Here is a tiny trained network, its code and every weight. The questions are about switching its units off for an input and a class, where a switched-off unit gives its printed mean instead of its output.

import numpy as np


def w(rows, s, z=0):
    codes = np.array(rows[::2]) - 128.0
    scale = np.full(codes.shape[1], s)
    scale[-1] = z or s
    return codes * scale


def f(y):
    return y / 2 * (1 + np.tanh(0.7978845608 * (y + 0.044715 * y**3)))


def log_softmax(a):
    a = a - a.max(-1, keepdims=True)
    return a - np.log(np.exp(a).sum(-1, keepdims=True))


def net(x, mask):
    res = np.array(x, float).reshape(1, 7) / 4 @ E
    y = f(res @ A[0][:, :-1].T + A[0][:, -1])
    res = res + np.where(mask, y, B[0][:, -1]) @ B[0][:, :-1]
    return log_softmax(res[-1] @ U[:, :-1].T + U[:, -1])


A, B = {}, {}
E = w([
[118,194,142,64,169,203],'x0',
[25,145,211,158,35,177],'x1',
[124,34,120,2,59,92],'x2',
[191,25,243,130,128,199],'x3',
[111,114,147,125,142,115],'x4',
[79,56,85,146,155,132],'x5',
[130,131,126,129,127,129],'x6',
],0.0067)
A[0] = w([
[77,72,134,215,34,74,195],'N0',
[181,167,133,191,236,121,36],'N1',
[121,100,111,59,68,134,64],'N2',
[98,134,137,86,168,158,151],'N3',
[220,165,206,84,83,136,120],'N4',
[95,140,175,141,76,112,20],'N5',
[84,102,135,190,254,154,247],'N6',
[100,160,97,113,26,220,84],'N7',
[68,62,104,160,160,144,207],'N8',
[157,56,162,186,144,151,124],'N9',
[64,179,42,151,128,68,111],'N10',
[193,164,125,120,156,119,96],'N11',
[145,83,97,71,51,122,14],'N12',
[84,149,136,49,210,188,174],'N13',
[133,148,124,232,168,188,39],'N14',
[142,86,187,116,174,150,2],'N15',
[138,14,163,100,116,168,137],'N16',
[75,152,154,215,101,182,91],'N17',
[97,165,66,132,75,62,182],'N18',
[167,113,106,80,181,103,88],'N19',
[97,155,150,125,16,143,46],'N20',
[213,88,150,210,134,240,65],'N21',
[112,74,131,11,100,100,54],'N22',
[139,54,148,148,143,155,162],'N23',
[187,118,64,58,132,155,47],'N24',
[173,175,213,117,120,100,132],'N25',
[192,129,93,128,168,121,32],'N26',
[206,94,99,155,152,58,113],'N27',
[154,80,79,62,47,161,44],'N28',
],0.0091,0.0033)
B[0] = w([
[211,96,120,112,182,245,251],'N0',
[70,48,183,160,45,84,213],'N1',
[113,135,177,222,64,130,183],'N2',
[169,124,137,133,104,197,159],'N3',
[99,161,31,62,157,142,199],'N4',
[107,65,200,111,154,146,152],'N5',
[165,165,104,154,22,121,241],'N6',
[180,86,217,118,172,156,194],'N7',
[214,134,83,89,63,169,197],'N8',
[81,204,98,73,179,135,192],'N9',
[97,126,108,79,222,103,249],'N10',
[133,53,153,121,55,160,158],'N11',
[67,173,133,215,58,78,184],'N12',
[192,150,123,150,143,254,212],'N13',
[35,103,83,197,58,41,200],'N14',
[57,120,162,145,208,56,153],'N15',
[149,166,96,123,185,105,254],'N16',
[116,70,169,143,72,165,211],'N17',
[119,150,132,74,220,143,230],'N18',
[104,68,227,137,124,217,174],'N19',
[122,34,172,110,167,163,196],'N20',
[29,136,54,107,210,60,214],'N21',
[64,171,91,243,39,72,230],'N22',
[135,190,58,81,206,124,194],'N23',
[93,51,199,203,139,155,169],'N24',
[152,139,93,111,116,139,171],'N25',
[124,54,238,128,135,142,157],'N26',
[203,35,197,100,108,225,203],'N27',
[46,188,91,194,96,57,194],'N28',
],0.0062,0.0057)
U = w([
[42,132,116,224,44,47,80],'0',
[143,2,213,116,113,181,24],'1',
[57,174,51,45,235,59,32],'2',
[172,130,83,120,111,180,254],'3',
[156,127,107,158,131,126,204],'4',
[156,131,46,59,68,135,212],'5',
[150,129,92,93,89,112,192],'6',
],0.0066,0.0032)

Each question gives the input, the list of numbers given to net, and the class t.
The units are the neurons (one row each of A and B). Each row of codes is followed by its name. A weight is (code - 128) times the scale printed after its matrix; where a second scale follows, it is the last column's (A, B and U).
mask holds one flag per neuron, in row order. A switched-off neuron (its flag False) gives its mean, the last column of its row in B, instead of its output. The means were averaged over made-up inputs and are rounded, as every weight is.
A unit's drop is (log p(t) with every unit on - log p(t) with that unit switched off) / (log p(t) with every unit on - log p(t) with every unit switched off).
The circuit of an input: a set's keep is (log p(t) with only the set's units on - log p(t) with every unit switched off) / (log p(t) with every unit on - log p(t) with every unit switched off). Starting from the 12 units with the biggest drops (on a tie, the unit counted first), units are removed one at a time, each time the one whose removal leaves the highest keep (on an exact tie, the one counted first), for as long as the keep stays at least 0.8.
circuit, biggest first: the units of the circuit, biggest drop first
most important unit: the unit with the biggest drop
k most important neurons: the k neurons with the biggest drops, biggest first
drop of u: that unit's drop, to one decimal
input [-2,4,6,-8,-7,7,-6], class 2: circuit, biggest first => (N10)
input [-4,6,-2,0,-6,8,0], class 5: circuit, biggest first => (N8; N1)
input [-7,0,-2,-4,-6,6,-3], class 3: 2 most important neurons => (N0; N21)
input [-6,5,-5,6,-1,5,-1], class 2: circuit, biggest first => (N21; N9)
input [6,0,-8,7,-7,2,-7], class 0: 2 most important neurons => (N14; N1)
input [-8,1,-5,-8,1,-2,0], class 2: 2 most important neurons => (N10; N18)
input [3,2,3,-7,-5,-2,-1], class 2: circuit, biggest first => (N10; N18)
input [0,-3,-7,6,-5,-3,6], class 0: circuit, biggest first => (N1; N14)
input [-6,7,-3,8,7,0,-7], class 2: 3 most important neurons => (N21; N9; N23)
input [5,8,-8,5,3,-6,5], class 0: 4 most important neurons => (N14; N21; N0; N27)
input [5,4,2,6,-2,8,-2], class 5: 3 most important neurons => (N8; N10; N18)
input [-3,-6,6,4,0,-4,3], class 0: 4 most important neurons => (N22; N28; N12; N0)
input [-1,4,-8,4,6,8,6], class 0: 2 most important neurons => (N14; N6)
input [-7,0,-7,4,5,-7,0], class 0: 2 most important neurons => (N14; N1)
input [8,-4,-2,8,-2,-8,6], class 2: most important unit => N21
input [-5,0,7,-3,-7,3,-2], class 0: 2 most important neurons => (N22; N12)
input [1,-7,1,8,1,4,-1], class 2: 3 most important neurons => (N21; N23; N9)
input [-8,-8,3,2,4,0,8], class 1: 2 most important neurons => (N27; N19)
input [-3,-4,-2,1,-3,-4,-4], class 1: drop of N20 => -0.2
input [-8,2,-1,-4,4,1,-2], class 3: drop of N0 => 0.5
input [7,2,-2,7,-4,0,5], class 2: drop of N21 => 0.4
input [8,-2,6,8,-7,8,8], class 2: drop of N21 => 0.2
input [-8,6,4,3,-1,8,-3], class 3: most important neuron => (N0)
